W =
[[127 127 127 127 127 127 127 127 127 127 127 127 127 127]
 [124 125 121 129 130 126 122 123 124 121 132 124 120 125]
 [123 125 120 129 130 126 121 123 123 120 133 123 119 125]
 [139 108 117 138 134 103 114 122 148 108 113 146 124 114]
 [124 125 121 129 129 126 122 123 124 121 132 124 120 125]
 [129 127 132 124 122 125 129 129 131 130 119 128 133 127]
 [133 132 130 131 137 135 135 132 126 134 134 136 130 130]
 [129 127 131 124 122 125 129 129 130 131 119 129 133 127]]
W[0, 0] => 127
W[1, 4] => 130
W[7, 2] => 131
W[3, 0] => 139
W[4, 10] => 132
W[5, 3] => 124
W[5, 9] => 130
W[4, 9] => 121
W[6, 4] => 137
W[6, 6] => 135
W[7] => [129, 127, 131, 124, 122, 125, 129, 129, 130, 131, 119, 129, 133, 127]
W[2, 2] => 120
W[1, 8] => 124
W[:, 2] => [127, 121, 120, 117, 121, 132, 130, 131]
W[1, 1] => 125
W[5, 0] => 129
W[:, 7] => [127, 123, 123, 122, 123, 129, 132, 129]
W[5, 6] => 129
W[5, 10] => 119
W[5, 13] => 127
W[6, 2] => 130
W[3, 3] => 138
W[2, 5] => 126
W[7, 8] => 130
W[5, 1] => 127
W[7, 4] => 122
W[6, 0] => 133
W[7, 11] => 129
W[:, 11] => [127, 124, 123, 146, 124, 128, 136, 129]
W[6, 8] => 126
W[2] => [123, 125, 120, 129, 130, 126, 121, 123, 123, 120, 133, 123, 119, 125]
W[:, 12] => [127, 120, 119, 124, 120, 133, 130, 133]
W[:, 5] => [127, 126, 126, 103, 126, 125, 135, 125]
W[0, 5] => 127

a =
[[139 125 156 144]
 [129 129 129 126]
 [134 151 132 121]
 [127 134 130 127]
 [122 126 130 126]
 [127 128 127 128]
 [128 136 133 129]
 [131 126 128 123]]
Indices start at 0.
(0, 0): 139
(1, 1): 129
(6, 3): 129
(2, 2): 132
(2, 3): 121
(6, 0): 128
(1, 0): 129
(3, 1): 134
(6, 2): 133
(5, 2): 127
(3, 2): 130
(1, 2): 129

A =
array([[127, 131, 126, 138, 130, 124, 130, 142, 139, 129],
       [125, 126, 122, 109, 133, 142, 140, 116, 136, 127],
       [115, 125, 129, 137, 135, 135, 138, 133, 123, 132],
       [130, 103, 135, 115, 122, 134, 124, 104, 138, 119],
       [127, 131, 147, 127, 136, 113, 141, 116, 138, 110],
       [124, 143, 113, 110, 142, 120, 131, 132, 120, 110],
       [150, 124, 127, 113, 131, 120, 131, 120, 114, 126],
       [142, 145, 136, 128, 136, 114, 109, 116, 137, 132],
       [143, 140, 130, 141, 139, 149, 118, 117, 112, 124],
       [115, 139, 123, 141, 115, 119, 131, 127, 125, 124],
       [135, 113, 130, 141, 112, 115, 112, 126, 112, 111]])
Indices start at 0.
(0, 0)	127
(9, 1)	139
(6, 0)	150
(10, 7)	126
(8, 8)	112
(8, 5)	149
(4, 2)	147
(8, 2)	130
(3, 1)	103
(1, 2)	122
(3, 9)	119
(2, 7)	133
(10, 3)	141
(8, 7)	117
(0, 6)	130
(10, 0)	135
(1, 5)	142
(6, 7)	120
(4, 1)	131
(9, 0)	115
(3, 5)	134
(6, 9)	126
(1, 8)	136
(0, 1)	131
(1, 1)	126
(2, 8)	123
(5, 3)	110
(8, 6)	118
(10, 8)	112
(1, 0)	125
(3, 0)	130
(5, 2)	113
(3, 8)	138
(8, 9)	124

x =
[[134, 115, 104, 123],
 [112, 149, 123, 131],
 [110, 149, 122, 140],
 [138, 142, 106, 112],
 [129, 153, 114, 137],
 [143, 113, 119, 112],
 [127, 105, 156, 125],
 [135, 131, 115, 116],
 [132, 137, 148, 130],
 [115, 137, 140, 134],
 [145, 111, 111, 120],
 [133, 140, 105, 141],
 [130, 131, 120, 141],
 [147, 135, 126, 126],
 [112, 128, 133, 148],
 [126, 138, 138, 123]]
x[0,0]: 134
x[:, 1]: [115, 149, 149, 142, 153, 113, 105, 131, 137, 137, 111, 140, 131, 135, 128, 138]
x[8,3]: 130
x[14,2]: 133
x[11]: [133, 140, 105, 141]
x[4,3]: 137
x[10,2]: 111
x[3,0]: 138
x[0,1]: 115
x[15]: [126, 138, 138, 123]
x[8]: [132, 137, 148, 130]
x[9,0]: 115
x[12,3]: 141
x[1,1]: 149
x[13,3]: 126
x[14]: [112, 128, 133, 148]
x[:, 3]: [123, 131, 140, 112, 137, 112, 125, 116, 130, 134, 120, 141, 141, 126, 148, 123]
x[15,1]: 138
x[:, 0]: [134, 112, 110, 138, 129, 143, 127, 135, 132, 115, 145, 133, 130, 147, 112, 126]
x[7]: [135, 131, 115, 116]
x[10,1]: 111
x[3,1]: 142
x[13,0]: 147
x[8,0]: 132
x[9,1]: 137
x[5]: [143, 113, 119, 112]
x[9]: [115, 137, 140, 134]
x[9,3]: 134
